Table B holds the same points as the rows below and some others, measured another way and shuffled. Each row below is followed by which row of B it is.
B (72 x 41):
[[  -1  -15  200 -156  -33    8    4   40  -70  122   -7   93   43  179
   -50  -33   -2  -79  -14  -73  206   53  -89   80 -125  105  -34   57
   198   15  -20  -48 -111    2  111   48  -45 -137 -101   18  -36]
 [ 102  -81  -18  -51   20 -385   41  164  228   98 -162  274   -9  112
  -109  135 -194  -81  189 -160 -107  101 -140  -93 -175 -243  142  -31
   -78   18  179  147  153   83 -232  135  -12   -5 -207   60  -76]
 [  -5  144 -349  -65   18  -88  -97 -158  189  180   42  -10 -112 -214
   167   91  -36  198  -48  196 -271   26   92 -175  162   39  -69 -202
  -253 -241  111  -62   36  -60   87   -2   88   87  -26  345  142]
 [ 136 -196   97 -199  -53    5 -222  -24   53   62  107   27 -107  113
     5 -104  -28  258 -264  -18 -104  109 -173  122 -228  -13  -50  -94
    80 -177  284  -27 -163  -16   75  -60   16 -231 -138  -37   93]
 [  17   -1  197 -271  -58   49  -93   16  -94  182   10   64   48  207
   -18 -124   26    7 -153  -20  241   93 -120  105 -173  183  -83  -14
   263  -34   54  -28 -223  -11  232   30  -44 -225 -147   20   10]
 [  39  -12 -123   -2   14 -141  -38  -40  161   53   14   55 -106  -66
    27   92  -65   94   22   22 -184   25  -13  -71    4  -84   -5  -82
  -140 -131  107  -21   72    7  -56   18   50   32  -46  147   65]
 [  52   30 -143 -126    5 -188  -65    0  168  166  -48  123  -46  -11
    36   65 -103   78    2   25 -141   87  -50  -98  -38  -49   18 -123
  -106 -119  161   39   27   -3   -1   54   32  -21 -138  186   43]
 [ -34 -269  410  513   16  133  112 -144  -69 -565  187 -262 -330  -10
  -228   67  193  -44   93 -164   64 -242   18  251  -19 -186 -135  246
   133    5 -234 -245  169  183 -269  -65   27   86  384 -352   55]
 [ -38   23  278 -110  -44  -15   31   51 -112   79  -66   69   38  218
  -115  -73   51 -167   13  -86  366   20  -73   96 -141  124  -66   70
   311   67  -96   -5 -105   70  121   93  -63 -136  -62  -61  -45]
 [-116  290 -113 -209  -15   36    0  -98  -50  306  -40   25   65  -25
   124  -11   56  -56  -17  168  197   21   97 -100  138  301 -117  -86
    71  -84 -115  -66 -121  -54  318   73   -5  -12  -57  312   40]
 [  89 -104  -40  -12   20 -213    1   58  185   42  -16  153  -64   19
   -34  134 -141   35   91  -94 -201   63  -88  -43  -94 -177   80  -13
  -129  -56  149    9  114   17 -171   43   23    0 -114   90  -13]
 [  28  -44  148 -256  -62  156 -175  -81  -97  147  119  -37  -31  123
    52 -157   71  161 -281   52  136   79  -86  135 -128  210 -134  -55
   215 -142   98  -96 -269  -53  287  -49   -7 -243  -97   29   93]
 [-156  395 -329  -50   17  -63   20 -183   72  258  -88  -28  -17 -200
   146   69   64  -28   69  260   69  -37  212 -239  296  230 -142 -176
  -103 -146 -145  -41   28  -17  253  100   46  159   41  406  112]
 [  61   73 -300 -149  -11 -110 -196 -135  200  184   35    3 -129 -136
   142    1  -43  282 -168  185 -259   73   11 -128   45   20  -81 -257
  -178 -278  238    0  -34  -45  121   -8   84  -19  -87  259  173]
 [-274  451 -221  192   59    1  255 -195  -16  104  -85  -68  -10 -251
    90  210  124 -281  329  195  181 -173  325 -227  454  231 -129   35
  -102    5 -458 -167  172   13  134  130   26  331  226  396   16]
 [  31 -131   53  153   35  -46   60  -39   93 -125  101   10 -143  -48
   -36  158  -35   22  103  -80 -185  -42  -17   29   -2 -142   21   88
  -127  -52   -5 -135  134   21 -193  -18   44   64   64   37    5]
 [ -87  116  -54  150   41 -110  134  -55   80   -6  -48   24  -64  -88
   -20  165    1 -140  219    9   13  -75   99 -101  141  -17  -23   42
   -86  -10 -163  -75  164   49  -70   84   19  163   86  156   -4]
 [  60   14   69 -280  -11 -269   17  198   86  291 -176  316  140  228
   -64   33 -174 -144   96 -125  125  167 -164  -48 -207  -16  108  -15
    95   59  132  137  -33   15    8  148  -66 -132 -303  116 -113]
 [  42  -28  132 -289  -44   26  -89   39  -53  223   30  105   61  178
    18  -81  -29   34 -140  -31  135  119 -122   75 -164  146  -37  -17
   176  -53  103  -31 -194  -53  193   22  -38 -209 -187   79   -2]
 [-224  324  -39  188   82 -156  400   22    3   98 -176  135  100  -72
   -41  303  -13 -485  527  -36  224 -118  196 -193  290   75   49  185
   -64  188 -456  -98  272   50  -85  208  -29  306   96  302 -160]
 [-156  239 -119  180   53  -67  194 -110   49   27  -55  -14  -52 -160
    17  195   47 -195  273   71   60 -122  183 -151  268   68  -57   48
  -108    1 -282 -115  185   37  -10  103   23  227  149  248    2]
 [  54 -157   75   92   22  -42   38   -9   84  -88  104   40 -111   -6
   -30  133  -49   36   74 -103 -172  -16  -57   44  -44 -130   30   83
   -98  -50   34 -129   95    1 -169  -17   32   17   11   31  -11]
 [-159  158   78  196   40   -4  225  -66  -47  -46  -35  -23  -30  -50
   -53  161   83 -265  273  -18  202 -134  132  -43  180   74  -58  147
    42   72 -340 -148  137   59  -22   93   -8  171  163  110  -45]
 [ 117 -144   91 -230  -46  -22 -185    6   47  118   69   68  -58  133
     9  -88  -47  187 -213  -26  -52  121 -167   93 -218   10  -34  -86
    86 -142  250   -7 -158  -25   88  -24    7 -224 -173    2   64]
 [ 144  -93   33 -434  -43  -99 -159  124   66  343   -5  244  100  210
    51  -53 -166  119 -172  -60  -52  224 -223   25 -264   52   63  -89
    61  -86  312   58 -196  -91  128   24  -23 -272 -358  143  -25]
 [ -66  -34  278  131   -5   27  110  -17  -82 -126   20  -28  -68  101
  -128   37   83 -171  111 -108  235  -83  -10  110  -37   20  -62  157
   184   62 -191 -116   34   91  -32   48  -30    0  104  -91  -34]
 [ -70  239 -200 -210  -19   61  -95 -165    6  284   27  -27   -7 -100
   172  -30   56  103 -124  226   38   31   97 -108  145  270 -143 -164
   -23 -185  -13  -82 -134  -79  326   19   38  -21  -45  326  125]
 [   1 -157  272  139  -21  119  -26  -96  -72 -213  147 -134 -178   63
   -97  -33  124   48  -78  -67   95  -83  -37  184  -81   -5 -126  102
   170  -64  -68 -164  -31   68  -15  -51    5  -73  143 -160   68]
 [-180  390 -220  -99   34    4  137 -107  -20  314  -62   55   94 -127
   158  134   30 -169  166  178  139  -31  191 -202  295  291  -71  -31
   -71  -32 -254 -115    8  -74  245  113   10  147    0  447    1]
 [  -2  -62  203  -67  -31   82  -27  -35  -81   17   80  -17  -40  117
   -36  -42   54    0  -70  -43  149    4  -65  124  -91   96  -82   63
   178  -39  -30 -110 -107    5   96   -5  -17 -123  -12  -21   15]
 [ -47  -52  131  287    1  -36   43 -115   45 -262   27 -140 -232  -42
  -130   47  116  -26   72  -31   58 -135   44   58   26 -101 -117   41
    56  -60 -118  -83  133  148 -120   21   32   88  215 -122   90]
 [-105   -1  339   32  -17  240   99  -69 -224  -50  121  -85  -14  111
   -47  -17  152 -149   12  -58  324  -83   18  176    7  218 -128  201
   267   55 -272 -236 -112   -2  149  -10  -35  -70  115  -38  -23]
 [ 113 -363  251  241  -14   79 -101 -109   51 -374  239 -168 -315    5
  -116    2   69  227 -133 -112 -201  -82 -108  229 -152 -216  -83   71
    19 -146  111 -174   45   78 -210 -126   65  -69  171 -252  113]
 [  33  -45 -169   69   32   15  -53 -153  140  -18  161  -55 -171 -186
   114  132  -23  211  -34   79 -346  -24   48  -46  107  -56  -37  -52
  -249 -206   76 -171   70  -57  -53  -69   97   77   52  201  114]
 [  59 -207  182  240   13 -128   36   -1  103 -259   28  -14 -202   34
  -168   92  -11   -5  101 -157  -74  -65  -72   93 -111 -249   -8   84
     2  -20   24  -44  166  133 -268   18   19   29   97 -168   14]
 [  -6 -164  267  296    3  -35   79  -41   14 -314   50  -84 -208   45
  -184   65   78  -75  117 -141   67 -125  -26  130  -65 -160  -64  134
   100   10 -113 -101  137  149 -205   16    7   45  185 -202   16]
 [  86 -118  118  -63  -15 -198  -31   89  106   29  -68  143  -48  144
  -110   24  -86  -11   28 -124    3   75 -140   24 -196 -129   36  -16
    64  -20  144   69   28   74 -103   69  -13  -89 -130  -41  -14]
 [-113  192  -70   95   18 -103  104  -77   53   47  -84   -1  -54  -69
   -15  106   43 -139  170   60  110  -74  116 -106  146   58  -73  -15
   -10  -26 -174  -39  109   66   30  105   10  130   83  165   28]
 [   1  -42  137   10  -25    5  -42  -57   -3  -36   38  -36 -106   61
   -54  -29   53   25  -54  -13   89  -16  -37   79  -71   16  -88   -1
   120  -71    2  -61  -39   52   39    6    3  -65   30  -37   55]
 [ 178 -274   37   29    4 -252  -94   68  239  -87   19  125 -166   63
   -96   81 -149  157   -4 -151 -305   78 -183   29 -234 -321   85  -48
  -122 -114  299   59  111   69 -275    0   37  -62 -117  -68   30]
 [-130  170   24   66   13   27  108  -94  -47   45  -15  -38  -34  -38
    -1   71   88 -143  124   51  184  -80  112  -41  144  146 -104   48
    64   -5 -230 -120   33   28  105   62   -1   82  103  146   14]
 [-199  380   10 -201  -16   43  115  -44 -151  330 -127   62  163   62
    54   -5   91 -270  108  117  451   -4  122  -97  153  385 -117    7
   215   52 -294  -56 -116  -27  365  151  -54    4  -42  286  -31]
 [ 129 -223  140 -107  -52    1 -213  -37   58  -37  116  -19 -157  108
   -34 -112   -3  248 -249  -41  -90   73 -161  145 -230  -61  -73  -75
    95 -174  256  -27 -127   26   28  -65   27 -207  -80 -102  112]
 [ -13   20  -44   42   -4    5  -59 -135   62  -20   71  -80 -153  -77
    23   21   56  111  -59   79  -62  -35   38   -7   52   22 -110  -59
   -31 -151   12  -96    1   20   55  -15   51   17   66   91  112]
 [  44 -176  242   16  -29   98  -70  -59  -47 -117  144  -74 -137   94
   -65  -46   67   89 -115  -75   45  -17  -90  178 -133    2  -91   61
   146  -79   23 -128  -80   28   13  -49    5 -126   44 -116   55]
 [ 247 -397   59  -13  -31 -115 -259  -22  216 -154  161    5 -260   40
   -51  -32  -98  390 -248  -94 -404   87 -226  131 -290 -299    4 -112
   -99 -241  441   -5  -12   36 -198 -106   72 -174  -93 -144  138]
 [  18  -55   63  114   25 -240  109   77  136  -47  -89  133  -66   48
  -123  151  -88 -138  219 -138  -31   -4  -51  -38  -59 -179   68   58
   -44   37   -9   29  182   96 -214  100   -4   71  -23   12  -58]
 [ -21 -141  353  119  -30  175   -6  -89 -137 -208  142 -151 -151  108
  -110  -70  151   -2  -85  -80  208  -89  -41  223  -91   53 -144  132
   257  -27 -118 -178  -78   71   38  -49   -3  -99  150 -195   53]
 [  31  -70  169 -112  -61  103 -172  -92  -53   -1   98  -93 -119  101
   -18 -153  104  160 -243   39  129   20  -76  144 -132  107 -161  -64
   215 -148   87  -64 -186   24  192  -36    2 -190   -7  -68  122]
 [ 109 -103    2  -63    6 -327  -10  133  212   82 -122  228  -33  106
   -95   94 -175  -26  112 -143 -117  100 -143  -60 -177 -222  112  -46
   -67  -20  203  127  111   71 -196  105   -3  -33 -191   39  -42]
 [  12  -55  195 -169  -58  180 -147  -93 -114   67  138  -73  -65  111
    25 -143  103  129 -244   36  158   29  -71  160 -114  187 -154  -14
   225 -122   36 -127 -237  -30  243  -54   -2 -213  -27  -19   87]
 [-157  242   71  -75  -20  101   52 -106 -134  150  -30  -47   27   31
    25  -33  140 -140   17  101  357  -48  102   -9  115  294 -160   11
   209   -8 -240 -105 -107    8  288   75  -23  -12   50  152   32]
 [  14 -125  172  243   39 -283  188  114  135 -174 -107  133  -88   76
  -214  195  -87 -227  321 -229    1  -55  -66   -7  -85 -282   99  146
   -22  108  -65   30  266  158 -354  123  -16  116   30  -91 -102]
 [ -92  142 -155  170   41  -39   94 -148   92  -15   31  -51 -118 -194
    59  175   35  -33  157   93 -105  -99  156 -118  227    9  -68   -1
  -177  -89 -153 -142  153    6  -32   29   57  196  140  233   58]
 [ -74 -205  415  484   40  104  248  -60  -97 -468  147 -144 -206   17
  -216  170  133 -217  262 -227  113 -228   38  206   28 -152  -46  347
   101  118 -339 -267  218  135 -305  -19    2  133  334 -251  -63]
 [  47  -44  -25    6  -14 -127  -83  -53  132   -9   -1    7 -143   -7
   -33   10  -15  111  -43   11  -85   18  -49   -8  -63  -81  -54  -94
   -21 -132  124   15   29   61  -27   21   37  -29  -20   30   91]
 [  -4 -276  410  278   -7  223   40 -111 -129 -379  245 -200 -227   54
  -135   20  150   25  -31 -144   59 -148  -36  280  -79  -58 -116  237
   163  -20 -150 -277   12   69 -122 -104   14  -47  246 -253   38]
 [ -34 -156  330  324   21  -58  157    8  -12 -317   13  -39 -166   83
  -226  105   66 -187  211 -201  139 -140  -23  135  -66 -171  -25  207
   131   89 -184  -99  175  166 -250   49  -15   64  183 -217  -46]
 [ -48  211  -82 -300  -40   18 -113  -80  -30  324  -34   41   48   42
   104 -101   41   49 -143  154  180   86   19  -55   17  277 -128 -154
   131 -126   33   -9 -198  -50  350   55   -8 -122 -129  235   79]
 [ -42   53  306 -246  -50   38   25   81 -170  198  -66  117  125  281
   -77  -99   33 -189  -24  -86  431   72 -109  114 -163  225  -52   87
   368   86  -90  -21 -195   18  226   94  -94 -205 -144   -9  -72]
 [ -51  128 -244  145   26  -84  -26 -193  166  -21   21 -106 -199 -231
    70  101   47  115   36  163 -180  -76  137 -135  203  -27 -112 -136
  -193 -195  -13  -75  128   37    0   13   91  163  138  206  156]
 [  14  193 -313 -300  -20  -77 -185 -112  139  360  -18   61  -17  -95
   188  -26  -45  217 -174  225 -126  119   25 -159   65  164  -86 -266
  -114 -252  197   17 -125  -86  274   28   55  -62 -168  362  145]
 [ -11 -103  183  291   41 -214  184   62  100 -225  -72   68 -128   50
  -208  175  -33 -209  299 -197   31  -93  -29   19  -49 -248   49  151
     7   91 -119  -12  256  161 -317   97   -8  121  101 -114  -72]
 [   1 -117   72  199   21   46   19 -120   43 -188  150 -103 -196  -83
   -25   94   49   77   25  -24 -135  -92   23   66   35  -87  -63   68
   -67  -98  -40 -178   90   33 -118  -51   57   55  152   -9   69]
 [-161  201  136   74    2  -28  161  -31  -86   39 -105   -4    3   56
   -88   38  107 -277  193    1  380  -87   96  -20   92  150 -100   81
   204   79 -297  -53   39   95  106  134  -41   72   98   63  -31]
 [ -70   80   41  155   50 -242  229   78   95   -7 -153  152    4   24
  -124  212  -63 -299  365 -121   96  -52   36 -100   56 -115   73  115
   -35  115 -184    4  234   98 -199  163  -24  166   15   97 -106]
 [-102  210 -166  -17    8   57    2 -167   15  137   41  -70  -57 -139
   123   60   71   28    3  176   14  -40  140 -101  204  186 -126  -73
   -64 -138 -119 -140  -16  -46  186   16   43   82   69  281  100]
 [-104  195 -163   21   11   85   -9 -210   12   88   78 -113  -99 -176
   132   58   96   62  -17  186  -25  -69  150  -84  225  177 -142  -72
   -84 -166 -120 -167   -8  -43  176   -3   61   95  110  270  122]
 [ 149 -304  121   88    5 -112  -68   17  154 -168  114   43 -191   42
   -92   72  -90  162  -32 -152 -274   21 -154  103 -189 -262   48   28
   -81 -109  210  -52   83   45 -255  -45   46  -64  -30 -103   34]
 [ -38  -21  255   43  -34   -1    9  -25  -66  -82  -16  -44  -86  131
  -132  -64   95  -86   -5  -59  272  -40  -38  112  -95   46 -114   50
   260    4  -99  -36  -39  108   57   49  -31  -76   62 -120   26]
 [ 105 -159  -78  134    3 -189 -119  -78  237 -145   43  -28 -256  -83
   -51   57  -48  219  -43   -9 -294   -9  -57  -17  -77 -253  -29 -124
  -157 -193  222   17  130   90 -192  -13   81   24   27  -27  134]
 [ 125 -127   54 -131  -10 -311  -44  153  182  105 -125  236  -11  168
  -104   44 -168   -8   49 -150  -66  130 -189  -19 -247 -191  103  -56
    14  -16  241  146   50   76 -140  100  -18 -110 -226   -5  -41]]
Rows of B count from 0, top down.

[-124   87  174   15  168 -239 -128  149 -239  -21   56  -57  337  324
  113   88 -126  -34   87   26   93 -232   -1  104   45  129 -208 -338
   20  -46 -182]
22
[  54 -123 -166  331 -132  237  245 -140  216  -58  278  150 -104 -133
  -21  106  116  271 -179    1  -32    4  -23  146 -168 -188  124  431
  -41  -17  153]
4
[ -65  121   81  151   83  -80   83   36  -82 -110  305  -47  299  338
   38  140  -80   92  -62    1  155 -275 -146  267  102   30 -224  -10
  -36   18  -66]
27
[-139   18  184  -72  171 -308 -253  200 -298   66 -159  -57  276  224
  168   -4 -130 -101  194   44   14 -104  154  -69  -34  163 -126 -492
   66 -141 -211]
53
[  61 -172    5  -31   15  231  -61  -62   61  116 -198  128 -196 -269
   67  -71   67   23   66   63 -197  207  168 -218 -251 -112  237  103
   -5 -106  132]
6
[  65   88  140   43  124  151  177  -49  -12 -190  379  165  263  209
  -65  329  -10   -6 -261  165   76 -381 -263  381   -1 -136 -143  165
 -181  273   21]
56
[  65    2   31  -27   32  261   10  -79   89   39  -40  -50  -91  -41
   49 -124   -4   61   55    2  -56  133   -5 -106  -26  -77   56  209
  -26 -112  173]
36
[ -45 -106  124  -98  118 -136 -199  132 -200   63 -202  116  118  -11
  114   61  -35 -120   96  138 -110  -32  202 -117 -205   20   54 -329
    2  -54 -118]
60
[-134  -54 -121  196  -88 -309  -51  162  -86  -34   31  -89  148  159
  146  -34  -55  112   65    5   60   -9  234  -16  -73   69  -52 -185
   75 -255 -125]
9
[  13   58   86   73   83   72   89  -18  -22  -89  229   48  183  176
    9  153  -29   43 -103   68   60 -207 -131  204    8  -59 -109   86
  -81   78   15]
25
[  69 -138 -142  117 -120   35  147   17   83 -180  189  222   40  -54
   -7  224   71   28 -269  240  -44 -119  106  155 -239 -211  109  176
 -148   75   30]
51
[  73  -70  -71   40  -50  336   30 -126  184   93  -97  -56 -250 -184
   63 -222   45  150   89  -51 -111  289   71 -212  -82 -111  175  331
   18 -212  253]
17
[  81  -42  -74   88  -53  238  133  -90  152  -67  128   44  -75  -50
    5    8   43  114 -104   56  -31   41  -18   32  -85 -155   82  321
  -77  -38  169]
42
[  46  100  196 -169  175  160  -56   -9  -66  -20   -2  -45  122  154
   41   -6  -79  -88   31   80    3  -78 -103   16   56  -22  -92    6
  -84   25   75]
34
[ 110  -77  118 -212  107  253  -99  -31    0   44 -206  106  -85 -146
   47  -28   12 -127   23  166 -166   99   75 -164 -173 -126  148   43
  -93    4  127]
70
[  -6    6  122 -198  109  -75 -170  123 -153  -15 -158  -31  142  120
  109  -27  -89 -162   73  153  -33  -25  126 -102  -53    7  -32 -232
  -54  -73  -45]
16
[  48    0   82  -20   81  273  -16  -90   59   84  -58  -39  -89  -54
   57 -123   -5   63   96  -33  -70  120  -31 -113  -29  -52   53  174
   -1 -105  165]
45
[ -97  -84   15 -101   28 -252 -258  200 -177   76 -311  -95   71   49
  194 -159  -88  -89  214   79  -68  138  343 -273 -131   91   36 -378
   68 -279 -117]
2
[  57  -80  175 -248  155   62 -169   66 -141   12 -205  157   76  -49
   65   89  -23 -214    7  235 -145  -41  113 -100 -192  -79   79 -193
 -101   63  -10]
19
[  71 -235  -80  -61  -61  114  -84   12   44   53 -250  177 -187 -302
   83  -41   77  -42    6  174 -222  220  303 -246 -342 -154  288   32
  -40 -116   90]
13
[ -32   19 -120  218  -95  -41  150   19   65 -141  272  -44  122  175
   41   54  -20  163 -117   32  103 -102    1  167    6  -57  -80  161
  -36  -88   21]
48
[-20  41 -59 252 -38  62 161 -49  81 -81 286 -44  85 149  25  51  -3 204
 -73 -44  98 -93 -88 173  33 -48 -89 228 -10 -71  61]
8
[  86  150  253 -149  220  120   84    6 -108 -223  305  143  360  309
  -60  347  -76 -170 -250  255   86 -453 -290  375   47 -113 -209   24
 -247  339  -12]
7
[-128  175  195  -19  178 -251 -109  158 -246  -50  104 -174  396  448
  115   32 -175  -39  100    2  171 -251  -64  135  168  162 -302 -322
   12  -74 -166]
30
[ 139   16  162 -136  143  301   77  -80   21 -118  133  194   96   20
  -51  217   11 -111 -194  219  -55 -196 -164  165  -85 -185    3  183
 -203  238  120]
35
[ -47  -11   83  -84   83  -47 -173   83 -111   78 -193  -97   46   65
  138 -140  -75  -32  186   15  -45   99  147 -188  -39   55   -3 -183
   45 -197  -14]
5
[  -5   72   -5  120    4    9  111   13   13 -131  258  -43  173  223
   27   80  -46   91 -101   52  112 -163  -80  189   53  -47 -127  117
  -66  -17   20]
69
[ -57   23  -83  209  -55   21   51  -18   64   22  100 -155    3  106
   95 -139  -29  213   86 -116   59   85   34  -25   39   19  -40  141
   71 -243   68]
23
